Below is a small trained network, with its code and all its weights. Each question gives an input and a target symbol and asks what happens when units are switched off, that is, made to give their printed mean instead of their output.

import numpy as np


def w(rows, s, z=0):
    codes = np.array(rows[::2]) - 128.0
    scale = np.full(codes.shape[1], s)
    scale[-1] = z or s
    return codes * scale


def norm(h):
    return h / np.sqrt((h * h).mean(-1, keepdims=True) + 1e-5)


def f(y):
    return y / 2 * (1 + np.tanh(0.7978845608 * (y + 0.044715 * y**3)))


def softmax(a):
    e = np.exp(a - a.max(-1, keepdims=True))
    return e / e.sum(-1, keepdims=True)


def log_softmax(a):
    a = a - a.max(-1, keepdims=True)
    return a - np.log(np.exp(a).sum(-1, keepdims=True))


def net(x, mask):
    ids = ['αβγδεζλμστφψω'.index(c) for c in x.split()]
    T = len(ids)
    res = E[ids] + P[:T]
    r = norm(res)
    for j in range(2):
        rows = slice(3 * j, 3 * j + 3)
        q, k, v = (r @ M[0][rows].T for M in (Q, K, V))
        z = softmax(np.where(np.tri(T) > 0, q @ k.T / 3**0.5, -1e9)) @ v
        o = O[0][rows]
        res = res + np.where(mask[j], z, o[:, -1]) @ o[:, :-1]
    y = f(norm(res) @ A[0][:, :-1].T + A[0][:, -1])
    res = res + np.where(mask[2:6], y, B[0][:, -1]) @ B[0][:, :-1]
    return log_softmax(norm(res)[-1] @ U[:, :-1].T + U[:, -1])


Q, K, V, O, A, B = {}, {}, {}, {}, {}, {}
E = w([
[102,160,213,127,134,113,147,85,163,176,61,201],'α',
[81,145,86,177,53,91,106,103,223,192,22,166],'β',
[113,170,174,119,133,115,138,99,199,173,64,204],'γ',
[127,217,153,117,135,135,155,103,164,181,86,224],'δ',
[98,109,103,169,106,100,168,157,241,124,6,165],'ε',
[114,152,200,122,225,100,143,96,108,166,50,155],'ζ',
[134,210,104,83,241,109,143,111,149,154,134,161],'λ',
[130,164,126,221,152,1,114,189,184,68,116,160],'μ',
[79,118,156,26,186,116,162,28,162,185,130,122],'σ',
[106,162,211,118,164,157,182,16,147,132,136,109],'τ',
[151,125,157,93,145,177,174,49,205,49,148,164],'φ',
[152,141,191,67,162,132,232,121,161,132,202,156],'ψ',
[37,42,106,94,122,153,64,198,69,126,177,161],'ω',
],0.0021)
P = w([
[169,44,120,252,199,162,130,105,145,212,163,220],'0',
[199,135,172,142,154,153,38,170,210,237,119,227],'1',
[142,50,74,221,203,160,172,95,127,179,171,166],'2',
[160,155,187,113,143,146,57,177,205,188,110,196],'3',
[108,69,80,198,192,136,188,84,116,144,141,170],'4',
[132,173,194,94,134,147,69,176,193,159,107,170],'5',
[85,89,77,178,179,125,200,83,110,116,132,167],'6',
[119,190,199,73,126,144,71,184,180,133,101,146],'7',
[70,102,79,157,172,110,207,83,95,90,116,161],'8',
[95,194,201,59,116,148,80,184,166,107,102,121],'9',
[55,117,70,138,160,101,215,87,88,64,108,146],'10',
[88,200,187,47,111,137,92,189,149,81,95,105],'11',
[38,128,71,123,145,86,218,88,71,45,87,132],'12',
[79,215,179,41,92,132,99,205,134,63,72,83],'13',
],0.0021)
Q[0] = w([
[190,211,211,57,124,182,20,196,148,226,47,60],'h1',
[22,203,36,207,123,36,207,117,228,92,40,234],'h1',
[229,10,136,232,80,121,63,184,29,167,223,41],'h1',
[32,240,253,24,95,83,77,202,245,119,24,200],'h2',
[213,218,241,62,76,212,14,205,227,195,105,58],'h2',
[239,36,94,107,71,231,12,149,17,114,249,19],'h2',
],0.0054)
K[0] = w([
[226,165,93,227,90,116,149,134,220,205,44,143],'h1',
[113,173,151,63,143,60,188,124,92,48,119,68],'h1',
[175,118,183,171,205,172,91,104,122,234,202,219],'h1',
[1,140,38,134,22,48,93,201,61,22,53,43],'h2',
[108,67,55,191,43,105,40,209,152,204,64,99],'h2',
[198,63,170,198,139,164,51,80,106,241,171,245],'h2',
],0.0057)
V[0] = w([
[29,41,97,140,146,167,28,226,112,44,201,193],'h1',
[31,56,121,38,160,187,147,215,47,183,94,158],'h1',
[75,95,118,54,25,161,129,43,143,145,177,139],'h1',
[252,179,166,144,122,162,176,6,185,37,67,66],'h2',
[162,6,146,49,116,254,200,211,122,62,77,207],'h2',
[65,114,72,148,111,250,15,37,103,129,16,184],'h2',
],0.0031)
O[0] = w([
[51,130,113,125,254,223,184,35,130,163,154,106,147],'h1',
[147,160,111,171,153,233,133,149,200,231,82,142,184],'h1',
[103,130,91,194,159,79,74,146,111,192,165,145,4],'h1',
[236,65,107,93,186,162,102,55,196,103,179,105,63],'h2',
[180,126,76,33,110,124,202,161,48,175,73,77,246],'h2',
[103,162,58,111,115,187,46,124,133,74,82,73,252],'h2',
],0.0051,0.0018)
A[0] = w([
[135,92,2,135,132,112,119,53,67,111,102,109,11],'n1',
[87,152,146,170,124,112,105,221,213,161,76,166,146],'n2',
[65,107,62,150,200,101,151,66,17,75,101,146,252],'n3',
[156,186,149,108,92,110,37,172,178,153,100,116,3],'n4',
],0.0044,0.0012)
B[0] = w([
[107,196,249,108,145,168,57,201,93,166,203,184,142],'n1',
[122,181,175,61,174,90,120,153,117,128,209,89,253],'n2',
[63,50,130,226,36,104,113,128,3,136,212,103,175],'n3',
[114,38,67,227,114,172,187,82,96,150,145,98,203],'n4',
],0.0036,0.0032)
U = w([
[189,135,230,205,189,119,97,120,93,162,74,29,63],'α',
[122,52,152,200,48,125,83,142,173,198,139,87,204],'β',
[42,183,65,140,98,163,13,69,198,42,168,15,39],'γ',
[213,231,35,216,29,140,162,131,125,139,185,158,124],'δ',
[41,201,149,90,26,148,97,226,8,190,69,221,68],'ε',
[208,170,69,15,136,227,186,120,199,85,2,89,34],'ζ',
[31,207,213,61,170,76,200,113,237,35,130,222,22],'λ',
[75,14,108,235,61,124,226,36,56,19,111,133,155],'μ',
[127,202,65,84,237,30,101,218,152,215,231,51,76],'σ',
[205,37,50,130,150,97,21,60,213,66,105,241,253],'τ',
[239,65,148,33,169,170,64,165,34,138,228,148,200],'φ',
[197,29,72,118,94,21,252,106,112,222,147,184,230],'ψ',
[22,60,56,153,209,225,227,64,153,220,178,114,187],'ω',
],0.0055,0.0023)

Each question gives the input, a string of symbols that net reads in full, and the target symbol t.
The units are the heads (3 rows each of Q, K, V and O) and the neurons (one row each of A and B). Each row of codes is followed by its name. A weight is (code - 128) times the scale printed after its matrix; where a second scale follows, it is the last column's (O, A, B and U).
mask holds one flag per unit, heads first, then neurons. A switched-off unit (its flag False) gives its mean, the last column of its rows in O or B, instead of its output. The means were averaged over made-up inputs and are rounded, as every weight is.
A unit's drop is (log p(t) with every unit on - log p(t) with that unit switched off) / (log p(t) with every unit on - log p(t) with every unit switched off).
The circuit of an input: a set's keep is (log p(t) with only the set's units on - log p(t) with every unit switched off) / (log p(t) with every unit on - log p(t) with every unit switched off). Starting from all 6 units, units are removed one at a time, each time the one whose removal leaves the highest keep (on an exact tie, the one counted first), for as long as the keep stays at least 0.8.
units of the circuit, in order: the units of the circuit, biggest drop first
top k neurons: the k neurons with the biggest drops, biggest first
which heads matter: for each layer, one digit per head in row order, 1 if its drop is at least 0.15 and else 0, layers parted by /
drop when u is switched off: that unit's drop, to one decimal
input ψ ω δ ζ ψ σ α δ α ε α, target ε: units of the circuit, in order => h1
input ε λ ε α β ψ ε γ α σ ε, target σ: which heads matter => 10
input λ φ λ λ ε δ α τ λ, target τ: units of the circuit, in order => h2; h1
input α ε δ ω μ ε α λ λ ε δ, target λ: units of the circuit, in order => h1; h2; n2
input ψ τ ω α ε ζ ζ α ψ ε ε γ ε, target ε: units of the circuit, in order => n1; h1
input φ α σ ζ α ζ ε γ μ β α μ, target λ: units of the circuit, in order => h2; h1
input γ δ λ σ α μ ω σ β λ ω ε σ γ, target ζ: units of the circuit, in order => n3; h2
input ε ε α ε ζ δ, target ζ: which heads matter => 00
input ω σ λ μ φ ε γ, target φ: units of the circuit, in order => h2; n1
input ζ φ ε ε γ ε α, target ε: units of the circuit, in order => n1; h1; h2
input ε ε ω ζ ω ε α ε ε ε σ α α, target σ: units of the circuit, in order => h1; n2
input α λ φ δ φ ε γ ε δ, target ε: units of the circuit, in order => n1; h1
input β α ζ β α ζ, target γ: top 2 neurons => n4; n2
input ζ μ ω α β ω σ ε μ ζ, target λ: units of the circuit, in order => h2
input δ α ε ω α ψ ε β β, target ε: top 2 neurons => n1; n4
input α ε α δ λ α α σ δ σ, target ζ: top 2 neurons => n3; n2
input ω λ φ γ α β β β ε, target ε: top 3 neurons => n1; n3; n4
input ω ε δ α ψ λ λ δ ε, target λ: top 2 neurons => n4; n2
input τ λ φ δ, target δ: top 3 neurons => n4; n2; n3
input λ τ ζ α ω λ μ φ, target λ: top neuron => n4
input φ ω δ μ α ε α σ, target ζ: drop when h2 is switched off => 0.1
